Where the symbols take the states:
σ: z979->z476, z127->z475, z511->z850, z139->z275, z520->z511, z477->z882, z740->z305, z57->z477, z339->z740, z275->z985, z232->z249, z30->z139, z166->z761, z563->z127, z442->z119, z437->z866, z49->z626, z562->z830, z475->z979, z806->z900, z476->z695, z329->z939, z866->z927, z334->z755, z425->z449, z948->z425, z78->z563, z850->z562, z882->z442, z449->z57, z67->z437, z755->z542, z985->z523, z900->z78, z708->z30, z317->z166, z830->z329, z54->z806, z249->z948, z800->z904, z761->z49, z904->z520, z542->z54, z695->z339, z305->z800, z119->z708, z626->z232, z939->z334, z523->z67, z927->z317
π: z979->z139, z127->z985, z511->z425, z139->z979, z520->z449, z477->z800, z740->z442, z57->z904, z339->z119, z275->z475, z232->z830, z30->z476, z166->z755, z563->z523, z442->z740, z437->z900, z49->z939, z562->z249, z475->z275, z806->z866, z476->z30, z329->z626, z866->z806, z334->z761, z425->z511, z948->z850, z78->z67, z850->z948, z882->z305, z449->z520, z67->z78, z755->z166, z985->z127, z900->z437, z708->z695, z317->z542, z830->z232, z54->z927, z249->z562, z800->z477, z761->z334, z904->z57, z542->z317, z695->z708, z305->z882, z119->z339, z626->z329, z939->z49, z523->z563, z927->z54

In the rows, 508 stands for zero.

The rows follow the links: the fewer symbols apart two states are, the more alike their rows tend to be.

Rows with their states:
490 303 519 620 530 432 472 171 632 524 316 660 640 567 798 525 376 295 517 695 692 708 313 624 656 320 561 59 436 426 605 775 356 614 598 511 653 416 620 301 577 614 555 768 539 418 370 479: z339
675 428 548 512 361 457 589 653 632 675 503 340 495 413 512 595 567 757 479 572 659 485 832 660 114 694 340 909 422 473 398 625 467 724 473 570 155 705 556 490 731 478 540 461 669 369 611 673: z830
394 294 551 603 541 508 505 79 616 565 464 680 629 719 680 556 312 243 516 675 629 585 182 576 788 353 592 112 529 361 650 654 431 483 543 397 769 345 610 388 564 776 474 708 433 415 362 468: z740
401 760 380 461 596 572 393 673 297 246 681 494 377 439 246 458 652 469 537 309 151 355 385 218 679 479 566 536 610 599 538 254 594 236 458 438 726 396 390 689 254 394 462 339 330 698 479 383: z900
574 397 344 619 390 197 519 550 753 542 499 320 555 57 529 666 437 686 561 741 779 580 538 525 192 521 385 577 512 476 681 603 350 585 679 671 482 748 640 325 561 254 457 754 579 289 545 413: z119
493 409 297 657 468 102 385 447 672 374 688 531 609 169 477 616 548 496 682 723 658 439 307 390 446 421 479 436 600 552 795 456 402 409 632 505 796 512 662 356 546 303 387 833 467 346 418 345: z30
421 471 234 590 481 193 356 451 601 381 822 639 575 216 397 552 547 442 713 669 505 413 222 294 585 372 584 341 603 564 713 338 418 371 612 506 900 427 539 454 442 338 368 786 372 430 442 306: z139
635 552 580 476 439 794 642 725 443 604 536 354 400 569 431 526 581 652 378 415 372 375 939 456 300 657 464 968 517 472 278 502 714 490 390 515 174 663 415 681 589 515 577 145 553 515 669 565: z57
510 831 528 358 660 742 507 684 187 399 268 531 240 564 510 238 729 533 455 190 330 614 735 538 544 546 555 436 427 693 432 488 597 475 545 603 536 501 245 626 326 343 731 253 529 720 535 554: z437
597 611 570 424 537 455 563 608 448 530 110 410 377 338 702 306 632 682 482 445 734 790 686 790 281 574 464 412 272 692 550 715 309 813 683 772 436 592 451 405 501 280 675 603 672 543 461 574: z979
515 832 490 318 595 536 471 891 216 334 377 436 267 401 384 261 746 643 492 223 305 520 642 455 461 562 526 558 493 691 430 388 539 551 552 641 535 469 342 656 261 303 623 307 456 808 534 537: z563

Each walk starts at a row. The symbols on each line, taken left to right, move it on to the next state.
Each answer is a row, close to the row of the state it stands for.
start 616 424 440 573 436 319 554 644 727 590 424 256 470 122 483 655 443 753 485 656 743 563 663 577 106 586 400 730 500 475 597 647 366 596 630 686 278 786 612 345 594 286 464 595 603 342 570 473
π π π σ π π π
644 442 501 506 452 483 618 707 662 601 428 271 414 189 510 654 515 771 441 581 637 523 783 513 146 639 402 843 495 493 536 713 470 599 546 645 208 810 503 455 545 369 521 471 640 381 647 512
σ σ π σ π σ σ
544 393 317 637 448 137 455 511 742 501 592 431 603 80 532 671 465 644 671 755 724 508 354 475 280 428 414 550 546 532 734 546 363 516 698 635 635 581 638 303 527 273 397 783 534 261 500 389
start 437 801 458 394 594 563 499 781 225 364 548 508 323 429 309 315 717 577 524 222 224 407 535 348 607 534 595 550 582 642 457 234 582 387 513 542 625 379 320 656 218 340 562 274 361 778 499 465
σ π π π π σ σ
579 671 567 400 573 484 520 705 319 483 202 404 263 332 573 282 706 714 468 359 629 706 693 662 291 619 473 462 348 712 516 667 349 751 647 769 449 613 347 434 397 260 742 469 615 635 541 628
π σ σ π σ
577 819 577 328 624 524 479 834 243 418 283 399 311 349 466 253 771 704 459 230 450 637 662 596 382 625 462 523 375 730 439 519 449 671 567 737 456 504 308 547 307 279 683 365 588 764 523 611
start 559 345 557 591 545 382 495 287 577 553 255 587 532 494 828 409 427 463 504 735 813 776 478 732 477 412 526 168 344 578 640 805 260 710 642 653 606 556 585 309 544 437 617 786 687 381 385 541
π σ π π π π π
562 457 569 476 614 356 514 412 480 579 151 468 452 374 796 331 534 567 509 571 785 790 574 755 375 506 488 255 297 648 592 804 313 791 674 681 510 576 459 282 535 339 666 753 680 438 474 615
σ σ σ σ
357 267 579 593 539 625 439 183 589 544 546 692 685 815 580 546 308 217 440 591 415 495 177 499 869 388 599 193 566 319 544 475 539 378 462 337 691 303 611 504 495 863 490 610 397 527 393 490
start 701 540 559 475 467 623 647 769 591 598 463 239 450 378 434 540 508 722 407 474 624 449 812 515 111 655 384 933 485 487 366 582 543 562 510 579 157 770 489 575 562 384 538 296 593 410 661 539
π σ π σ π
364 429 605 516 513 655 485 293 495 491 583 655 623 879 487 563 304 232 504 539 346 397 277 465 918 410 614 308 605 326 412 428 606 338 382 346 604 299 564 588 508 904 425 507 337 557 455 514
σ σ π π π σ π
389 467 664 516 551 728 502 410 487 523 672 598 603 903 459 535 355 269 445 425 282 361 369 416 913 496 585 428 603 370 399 397 689 336 293 284 488 281 539 620 509 967 434 344 373 634 508 536
start 381 635 292 558 556 399 364 503 404 333 795 768 527 393 311 474 634 369 746 543 346 410 265 258 707 333 666 386 675 602 686 227 516 331 533 423 936 320 469 513 355 365 410 626 340 557 447 358
π π σ π σ π σ σ
423 797 442 474 635 612 417 619 199 304 593 673 399 556 309 290 715 469 590 250 173 478 419 314 648 418 711 389 554 663 459 248 610 375 461 434 738 356 325 671 269 372 583 380 352 680 471 449
π σ σ π σ
381 706 347 513 590 492 376 541 278 310 781 714 434 517 303 372 691 391 656 332 261 478 376 301 677 372 696 386 599 660 542 208 611 272 479 442 866 260 376 595 310 401 466 471 340 661 442 358
start 667 416 522 576 344 332 557 581 719 714 472 377 554 299 566 668 529 704 478 701 762 541 734 615 91 593 338 791 439 498 455 659 420 705 549 658 226 772 678 375 710 364 517 575 666 275 602 581
π π π σ σ π
616 530 660 413 474 620 622 758 566 599 532 324 486 550 503 540 520 712 404 475 569 453 823 636 260 746 335 916 436 513 302 529 525 708 374 565 38 661 513 611 692 556 568 297 638 520 681 647
σ σ σ σ σ
511 350 292 739 381 251 439 324 771 511 729 518 633 279 461 737 410 441 655 842 634 449 361 307 338 361 556 544 601 427 753 518 484 381 601 468 694 547 703 362 589 329 333 784 494 190 471 322
start 427 801 524 418 617 699 467 656 181 342 432 599 275 571 374 244 799 485 504 186 241 548 590 405 617 459 661 501 505 707 444 370 628 447 443 518 597 399 246 687 272 392 643 277 439 745 493 492
σ σ π σ π σ π π
605 741 600 323 673 656 518 675 249 450 135 388 256 462 597 225 662 568 386 218 497 696 737 627 460 633 551 389 358 686 440 619 462 621 566 685 345 534 286 572 366 334 731 326 587 667 533 613
σ π σ π σ π
373 485 256 603 522 405 402 482 548 331 806 585 610 368 239 604 556 384 638 561 347 314 251 170 611 368 685 500 727 457 725 297 575 156 494 362 802 446 511 524 343 418 327 558 299 454 485 245
start 396 387 252 712 431 343 402 373 700 403 776 574 654 286 366 721 467 419 695 647 518 397 290 213 529 326 620 479 657 411 713 385 524 220 571 372 785 456 611 460 443 359 327 735 371 319 432 233
σ π σ σ σ σ π σ
585 287 374 707 393 291 477 393 843 559 652 505 651 240 527 734 480 568 640 854 727 497 473 411 231 475 470 637 502 421 718 612 379 497 621 485 530 669 655 303 618 347 404 768 570 165 563 382
π σ π σ σ σ σ σ
390 613 322 571 520 497 420 529 405 300 760 553 498 444 186 555 578 393 631 409 199 336 294 196 685 396 618 466 681 515 618 259 620 224 502 418 789 375 423 657 266 371 361 431 263 543 461 327
start 647 304 410 641 403 309 594 499 785 690 545 413 543 296 545 707 462 629 593 751 799 567 609 564 106 490 415 697 445 468 595 646 405 640 553 553 365 749 662 316 716 313 458 719 650 155 579 515
π σ σ σ σ σ σ π
401 540 635 453 496 773 569 479 410 548 605 553 577 934 398 551 388 403 393 356 229 320 475 493 797 555 492 637 578 404 303 332 729 441 254 327 348 378 486 774 542 892 447 194 373 668 531 555
π π σ σ
560 556 710 394 434 680 639 708 420 599 550 433 506 683 482 547 464 643 324 314 395 365 761 598 457 709 336 889 493 484 224 472 674 605 330 470 97 604 489 687 651 700 521 171 573 658 671 697
